Look-ups in named tables: a row name and a column name give one cell, copied from the table.

Table Lek
,Kazu,Gison,Bape,Vos,Kuguk
Nafaso,-951,685,460,446,385
Ziv,867,-865,61,-181,-529
Papin,-624,-472,-656,-717,-751
Sir,-808,706,461,437,470
Gigove,-759,741,447,599,574
Mimu,-604,-228,-755,-827,-671
Dufes,-999,-184,-905,-753,-757
Givafam,-788,708,372,368,479
Feveted,-628,-486,-681,-757,-735

Sir, Kuguk: 470
Mimu, Vos: -827
Givafam, Vos: 368
Gigove, Kazu: -759
Feveted, Kuguk: -735
Mimu, Kuguk: -671
Dufes, Kazu: -999
Dufes, Kuguk: -757
Givafam, Bape: 372
Mimu, Gison: -228
Gigove, Kuguk: 574
Ziv, Gison: -865

Sozoz:
|  | Tidesi | Neluzo |
|---|---|---|
| Kaneros | 0.76 | 0.27 |
| Los | 0.91 | 0.62 |
| Zulave | 0.07 | 0.33 |
| Sirofu | 0.23 | 0.70 |
| Mak | 0.28 | 0.72 |
| Fen | 0.14 | 0.70 |

Kaneros, Tidesi -> 0.76
Mak, Tidesi -> 0.28
Fen, Tidesi -> 0.14
Fen, Neluzo -> 0.70
Zulave, Tidesi -> 0.07
Zulave, Neluzo -> 0.33
Los, Tidesi -> 0.91
Mak, Neluzo -> 0.72
Los, Neluzo -> 0.62
Kaneros, Neluzo -> 0.27
Sirofu, Tidesi -> 0.23
Sirofu, Neluzo -> 0.70
Row with the largest Neluzo: Mak

Bufu:
columns: Pag, Lok, Vatu, Dinota, Tabasu, Kot, Balimet, Simada, Vor, Mev
Givave: [0.314, 0.567, 0.877, 0.927, 0.509, 0.602, 0.597, 0.538, 0.467, 0.832]
Tusolo: [0.839, 0.430, 0.150, 0.586, 0.419, 0.201, 0.487, 0.740, 0.704, 0.448]
Guz: [0.464, 0.909, 0.332, 0.756, 0.959, 0.602, 0.106, 0.285, 0.586, 0.394]
Taz: [0.164, 0.567, 0.786, 0.983, 0.238, 0.424, 0.542, 0.487, 0.438, 0.667]
Nisisez: [0.539, 0.978, 0.423, 0.643, 0.959, 0.557, 0.160, 0.386, 0.586, 0.448]
Potez: [0.239, 0.567, 0.786, 0.927, 0.238, 0.557, 0.433, 0.588, 0.674, 0.887]
Gom: [0.239, 0.567, 0.877, 0.813, 0.328, 0.468, 0.487, 0.487, 0.674, 0.667]
Togi: [0.689, 0.362, 0.241, 0.472, 0.509, 0.290, 0.542, 0.791, 0.674, 0.448]

Kot of Tusolo: 0.201
Balimet of Givave: 0.597
Simada of Nisisez: 0.386
Simada of Gom: 0.487
Mev of Togi: 0.448
Pag of Nisisez: 0.539
Vatu of Taz: 0.786
Kot of Givave: 0.602
Tabasu of Potez: 0.238
Dinota of Guz: 0.756
Simada of Potez: 0.588
Row with the largest Pag: Tusolo

Liredem:
         Kuz  Misato  Nipupid
Bef      139     132       69
Lodomu    60     189      174
Fav      158     130       71
Nup      198      36      115
Petini    77     186      193
Rig      145     128       72
Serugab  152     117      207
Laka      84     168      191
Pati      74     217      171
Gir      141     127       53
Digogad   72     202      184

Misato of Rig = 128
Misato of Digogad = 202
Nipupid of Pati = 171
Kuz of Nup = 198
Nipupid of Rig = 72
Kuz of Lodomu = 60
Misato of Serugab = 117
Misato of Laka = 168
Kuz of Pati = 74
Misato of Fav = 130
Kuz of Bef = 139

Subo =
|  | Zusiki | Vuserug | Zel | Bos | Vufal | Rikas | Boz |
|---|---|---|---|---|---|---|---|
| Deg | -10 | -19 | -20 | -11 | -14 | -12 | -23 |
| Soder | -13 | -10 | -15 | -16 | -14 | -19 | -21 |
| Dakazal | -5 | 10 | -10 | -15 | -7 | -24 | -38 |
| Tuk | 2 | 26 | -10 | -14 | -4 | -28 | -47 |
| Zomukon | -49 | 53 | 8 | 47 | -90 | -33 | -5 |
| Bemila | 6 | 14 | 33 | 24 | -57 | -62 | -10 |

Tuk, Zusiki: 2
Deg, Rikas: -12
Tuk, Vufal: -4
Bemila, Bos: 24
Dakazal, Zel: -10
Deg, Boz: -23
Zomukon, Zusiki: -49
Bemila, Vufal: -57
Deg, Bos: -11
Dakazal, Bos: -15
Dakazal, Vufal: -7
Soder, Zusiki: -13
Dakazal, Boz: -38
Zomukon, Vuserug: 53
Tuk, Zel: -10
Deg, Vufal: -14
Zomukon, Vufal: -90
Dakazal, Rikas: -24
Zomukon, Rikas: -33
Tuk, Rikas: -28

Table Vosit
|  | Dezepa | Bula | Malel | Nokazu | Mipum | Taf | Dul |
|---|---|---|---|---|---|---|---|
| Rap | 2.130 | 1.577 | -4.995 | -4.193 | 2.531 | 1.866 | 2.092 |
| Lokos | -3.465 | -4.856 | 1.039 | -5.333 | -3.169 | -5.431 | -4.407 |
| Rivir | 0.144 | 5.842 | -4.617 | 1.021 | -0.580 | 4.779 | 3.034 |
| Kelepib | 2.319 | 2.367 | -4.107 | -3.721 | 2.257 | 2.732 | 2.572 |
| Mukub | 2.563 | 1.113 | -5.109 | -7.081 | 2.460 | 2.028 | 2.087 |
| Vilofi | -3.725 | -5.100 | 1.280 | -5.771 | -2.956 | -5.742 | -5.025 |
| Toz | 3.321 | 1.749 | -5.146 | -5.938 | 3.035 | 2.189 | 2.234 |
| Gugaso | 2.818 | 1.317 | -5.466 | -4.937 | 2.507 | 2.296 | 2.465 |

What is the Malel of Kelepib in Vosit? -4.107
What is the Nokazu of Rivir in Vosit? 1.021
What is the Dul of Gugaso in Vosit? 2.465
What is the Dezepa of Rivir in Vosit? 0.144
What is the Taf of Rivir in Vosit? 4.779
What is the Dul of Kelepib in Vosit? 2.572
Which row has the largest Dezepa? Toz

Table Koma
,Fevub,Nolov,Senid,Nos,Puda,Geg,Sel
Bulopun,5.69,3.99,3.46,9.37,8.01,7.17,8.32
Sot,7.35,8.29,8.75,2.53,5.08,5.79,4.86
Lan,3.68,8.35,6.51,6.03,3.01,2.82,2.82
Ronaliv,7.08,3.55,3.06,8.59,7.69,7.00,8.41
Zumisap,6.71,3.94,3.01,8.65,8.40,7.62,7.34
Kovubo,3.27,8.60,6.90,5.82,2.93,2.21,3.46

Nolov of Bulopun = 3.99
Sel of Sot = 4.86
Fevub of Bulopun = 5.69
Nos of Kovubo = 5.82
Nos of Zumisap = 8.65
Puda of Lan = 3.01
Senid of Sot = 8.75
Nolov of Zumisap = 3.94
Puda of Kovubo = 2.93
Senid of Lan = 6.51
Fevub of Sot = 7.35
Geg of Bulopun = 7.17

Table Nok
,Zatufa,Nobil,Mal,Paduna,Gikeguf
Fetoku,0.338,0.619,0.543,0.486,0.293
Gul,0.406,0.492,0.420,0.732,0.260
Tukif,0.492,0.632,0.203,0.519,0.687
Teniti,0.382,0.376,0.443,0.070,0.319
Bib,0.436,0.459,0.376,0.307,0.447
Vanod,0.232,0.430,0.152,0.328,0.495
Sekove,0.471,0.320,0.447,0.629,0.251
Nepo,0.624,0.619,0.342,0.411,0.607
Temenuk,0.488,0.286,0.315,0.542,0.655
Val,0.593,0.201,0.835,0.527,0.382
Gog,0.368,0.635,0.506,0.399,0.427

Tukif, Gikeguf -> 0.687
Teniti, Mal -> 0.443
Temenuk, Nobil -> 0.286
Temenuk, Zatufa -> 0.488
Gog, Zatufa -> 0.368
Gul, Gikeguf -> 0.260
Bib, Mal -> 0.376
Sekove, Zatufa -> 0.471
Gul, Paduna -> 0.732
Temenuk, Paduna -> 0.542
Teniti, Gikeguf -> 0.319
Vanod, Mal -> 0.152
Bib, Paduna -> 0.307
Nepo, Zatufa -> 0.624
Vanod, Paduna -> 0.328
Gog, Mal -> 0.506
Fetoku, Nobil -> 0.619
Tukif, Mal -> 0.203
Teniti, Nobil -> 0.376
Row with the largest Paduna: Gul

Gupof:
cols = Von, Tos
Bur: [72, 74]
Misezo: [220, 216]
Petiga: [98, 88]
Fazivu: [62, 57]
Goga: [213, 214]
Gobepig: [213, 215]
Gar: [108, 131]
Pogob: [221, 223]
Logotem: [119, 107]
Fifofe: [129, 114]

Tos of Goga is 214
Tos of Fazivu is 57
Tos of Petiga is 88
Von of Pogob is 221
Von of Gobepig is 213
Tos of Gar is 131
Von of Gar is 108

Pid
|  | Bar | Neba | Tif | Tavir | Lod | Givisub | Kag | Desuta |
|---|---|---|---|---|---|---|---|---|
| Migali | 114 | 62 | 51 | 165 | 86 | 127 | 154 | 77 |
| Lofa | 63 | 183 | 164 | 59 | 109 | 112 | 45 | 103 |
| Murasoz | 88 | 104 | 74 | 160 | 83 | 145 | 133 | 67 |
| Fulas | 144 | 39 | 89 | 61 | 117 | 40 | 102 | 143 |
| Zeg | 140 | 36 | 74 | 87 | 109 | 57 | 117 | 127 |
| Vimufeg | 114 | 61 | 51 | 163 | 86 | 125 | 153 | 78 |
| Dedapu | 67 | 196 | 188 | 30 | 122 | 97 | 27 | 122 |
| Vor | 61 | 161 | 106 | 159 | 84 | 173 | 114 | 56 |
| Suboz | 77 | 126 | 86 | 160 | 83 | 156 | 126 | 62 |
| Nol | 59 | 161 | 118 | 125 | 87 | 149 | 90 | 67 |
| Pob | 142 | 41 | 89 | 64 | 116 | 44 | 103 | 140 |
| Nugav | 78 | 124 | 85 | 159 | 83 | 155 | 126 | 62 |
| Vepaf | 60 | 164 | 107 | 161 | 84 | 176 | 114 | 55 |

Dedapu, Kag: 27
Pob, Lod: 116
Fulas, Tif: 89
Lofa, Tif: 164
Lofa, Kag: 45
Pob, Givisub: 44
Which row has the largest Tif? Dedapu

